Below is a small trained network, with its code and all its weights. Each question gives an input and a target symbol and asks what happens when units are switched off, that is, made to give their printed mean instead of their output.

import numpy as np


def w(rows, s, z=0):
    codes = np.array(rows[::2]) - 128.0
    scale = np.full(codes.shape[1], s)
    scale[-1] = z or s
    return codes * scale


def norm(h):
    return h / np.sqrt((h * h).mean(-1, keepdims=True) + 1e-5)


def f(y):
    return np.maximum(y, 0)


def softmax(a):
    e = np.exp(a - a.max(-1, keepdims=True))
    return e / e.sum(-1, keepdims=True)


def log_softmax(a):
    a = a - a.max(-1, keepdims=True)
    return a - np.log(np.exp(a).sum(-1, keepdims=True))


def net(x, mask):
    ids = ['ΔΞΣΦΨΩβγθμπτ'.index(c) for c in x.split()]
    T = len(ids)
    res = E[ids] + P[:T]
    u = 0
    for l in range(2):
        q, k, v = (norm(res) @ M[l].T for M in (Q, K, V))
        z = softmax(np.where(np.tri(T) > 0, q @ k.T / 2**0.5, -1e9)) @ v
        res = res + np.where(mask[u], z, O[l][:, -1]) @ O[l][:, :-1]
        u += 1
        y = f(norm(res) @ A[l][:, :-1].T + A[l][:, -1])
        res = res + np.where(mask[u : u + 8], y, B[l][:, -1]) @ B[l][:, :-1]
        u += 8
    return log_softmax(norm(res)[-1] @ U[:, :-1].T + U[:, -1])


Q, K, V, O, A, B = {}, {}, {}, {}, {}, {}
E = w([
[169,248,58,77],'Δ',
[98,193,159,66],'Ξ',
[118,119,232,22],'Σ',
[190,121,32,141],'Φ',
[130,120,111,163],'Ψ',
[52,191,204,91],'Ω',
[231,41,82,26],'β',
[182,169,152,67],'γ',
[44,170,172,104],'θ',
[127,115,14,174],'μ',
[88,55,119,63],'π',
[23,121,80,159],'τ',
],0.015)
P = w([
[123,204,253,210],'0',
[197,115,75,103],'1',
[145,147,103,83],'2',
[142,166,157,210],'3',
[179,92,80,96],'4',
[102,182,81,122],'5',
[157,139,249,139],'6',
[146,83,95,110],'7',
[112,167,111,99],'8',
[148,147,244,141],'9',
[143,84,93,74],'10',
],0.012)
Q[0] = w([
[3,84,98,68],'0.h1',
[160,2,115,187],'0.h1',
],0.0083)
K[0] = w([
[2,44,63,113],'0.h1',
[177,57,197,197],'0.h1',
],0.0069)
V[0] = w([
[229,121,216,68],'0.h1',
[61,108,64,6],'0.h1',
],0.0017)
O[0] = w([
[100,57,255,140,93],'0.h1',
[116,160,88,6,245],'0.h1',
],0.009,0.0011)
A[0] = w([
[181,198,255,181,119],'0.n1',
[180,43,186,147,68],'0.n2',
[141,248,162,234,253],'0.n3',
[174,38,215,220,180],'0.n4',
[117,171,49,106,172],'0.n5',
[74,195,192,121,94],'0.n6',
[104,121,27,191,126],'0.n7',
[86,189,136,27,112],'0.n8',
],0.009,0.0022)
B[0] = w([
[44,102,83,237,195],'0.n1',
[90,151,162,201,146],'0.n2',
[203,96,255,74,203],'0.n3',
[108,138,252,209,156],'0.n4',
[71,125,184,178,200],'0.n5',
[211,79,30,73,207],'0.n6',
[67,150,157,82,174],'0.n7',
[100,51,115,117,254],'0.n8',
],0.0074,0.008)
Q[1] = w([
[82,157,218,106],'1.h1',
[148,254,236,74],'1.h1',
],0.0058)
K[1] = w([
[205,43,253,56],'1.h1',
[67,138,118,81],'1.h1',
],0.003)
V[1] = w([
[105,112,143,198],'1.h1',
[196,66,88,2],'1.h1',
],0.0064)
O[1] = w([
[198,23,215,130,141],'1.h1',
[254,84,156,21,254],'1.h1',
],0.0066,0.00094)
A[1] = w([
[110,191,66,203,5],'1.n1',
[183,52,17,206,32],'1.n2',
[166,229,232,156,88],'1.n3',
[129,247,254,200,238],'1.n4',
[33,98,155,127,232],'1.n5',
[218,140,36,63,97],'1.n6',
[107,114,93,96,54],'1.n7',
[197,138,108,108,94],'1.n8',
],0.0082,0.0016)
B[1] = w([
[122,67,156,2,140],'1.n1',
[137,128,110,189,140],'1.n2',
[39,85,122,177,179],'1.n3',
[147,83,232,223,215],'1.n4',
[163,145,173,150,253],'1.n5',
[151,196,129,222,201],'1.n6',
[66,114,131,97,178],'1.n7',
[103,166,157,149,149],'1.n8',
],0.01,0.0056)
U = w([
[88,164,64,160,74],'Δ',
[96,168,94,40,214],'Ξ',
[174,40,223,95,30],'Σ',
[123,101,50,180,132],'Φ',
[94,73,206,203,195],'Ψ',
[113,93,93,110,88],'Ω',
[187,76,31,144,252],'β',
[161,144,131,128,47],'γ',
[88,62,82,110,48],'θ',
[74,46,26,174,59],'μ',
[128,1,38,134,60],'π',
[10,136,87,144,216],'τ',
],0.0093,0.0029)

Each question gives the input, a string of symbols that net reads in full, and the target symbol t.
The units are the heads (2 rows each of Q, K, V and O) and the neurons (one row each of A and B). Each row of codes is followed by its name. A weight is (code - 128) times the scale printed after its matrix; where a second scale follows, it is the last column's (O, A, B and U).
mask holds one flag per unit, layer by layer, with each layer's heads first. A switched-off unit (its flag False) gives its mean, the last column of its rows in O or B, instead of its output. The means were averaged over made-up inputs and are rounded, as every weight is.
A unit's drop is (log p(t) with every unit on - log p(t) with that unit switched off) / (log p(t) with every unit on - log p(t) with every unit switched off).
The circuit of an input: a set's keep is (log p(t) with only the set's units on - log p(t) with every unit switched off) / (log p(t) with every unit on - log p(t) with every unit switched off). Starting from the 12 units with the biggest drops (on a tie, the unit counted first), units are removed one at a time, each time the one whose removal leaves the highest keep (on an exact tie, the one counted first), for as long as the keep stays at least 0.8.
circuit, biggest first: the units of the circuit, biggest drop first
k most important neurons: the k neurons with the biggest drops, biggest first
top k neurons in layer l: the k neurons of layer l with the biggest drops, biggest first
drop when u is switched off: that unit's drop, to one decimal
input Ξ Ξ Ψ Ξ, target Σ: circuit, biggest first : [0.n3]
input Ξ Σ π τ τ β τ, target Σ: 2 most important neurons : [0.n6, 0.n3]
input τ Δ μ, target τ: circuit, biggest first : [0.n7, 0.n6]
input Φ γ Ξ μ θ Φ, target Ξ: circuit, biggest first : [0.n7, 1.n1, 0.n8, 1.n4]
input τ θ θ τ Ξ, target Ξ: circuit, biggest first : [1.n4, 0.n3]
input Ξ Ξ θ, target Ξ: 2 most important neurons : [1.n4, 0.n1]
input Ξ Ξ θ Ξ θ μ, target Ξ: top 3 neurons in layer 1 : [1.n1, 1.n4, 1.n3]
input τ τ Σ Ξ θ γ, target Ξ: 3 most important neurons : [1.n4, 1.n5, 0.n8]
input Ξ θ θ, target Ξ: top 2 neurons in layer 0 : [0.n1, 0.n6]
input Ω τ π μ Σ β γ τ μ, target τ: 3 most important neurons : [0.n7, 0.n5, 0.n6]
input π τ Δ Ψ τ Ξ μ Ψ Ξ τ, target Σ: top 2 neurons in layer 0 : [0.n3, 0.n6]
input θ Ξ μ μ τ Ξ γ θ Σ, target Ξ: 2 most important neurons : [1.n4, 0.n3]
input Φ Φ Ξ Ξ Σ Σ, target Ξ: 3 most important neurons : [1.n4, 0.n3, 0.n5]
input Ξ θ θ Ξ θ γ, target Ξ: most important neuron : [1.n4]
input Ξ Ξ θ θ, target Σ: 4 most important neurons : [0.n3, 0.n6, 0.n5, 0.n4]
input Ψ Δ Ξ Ξ, target Σ: circuit, biggest first : [0.n3, 0.n6]
input Ξ β τ Ξ Ω, target Ξ: top 3 neurons in layer 1 : [1.n4, 1.n3, 1.n6]
input Ξ Ξ μ Δ τ, target τ: drop when 0.n5 is switched off : 0.2
input Φ Ξ θ θ, target Σ: drop when 0.n6 is switched off : 0.5
input π θ τ Ξ Ξ Ξ, target Ξ: drop when 1.n4 is switched off : 0.1
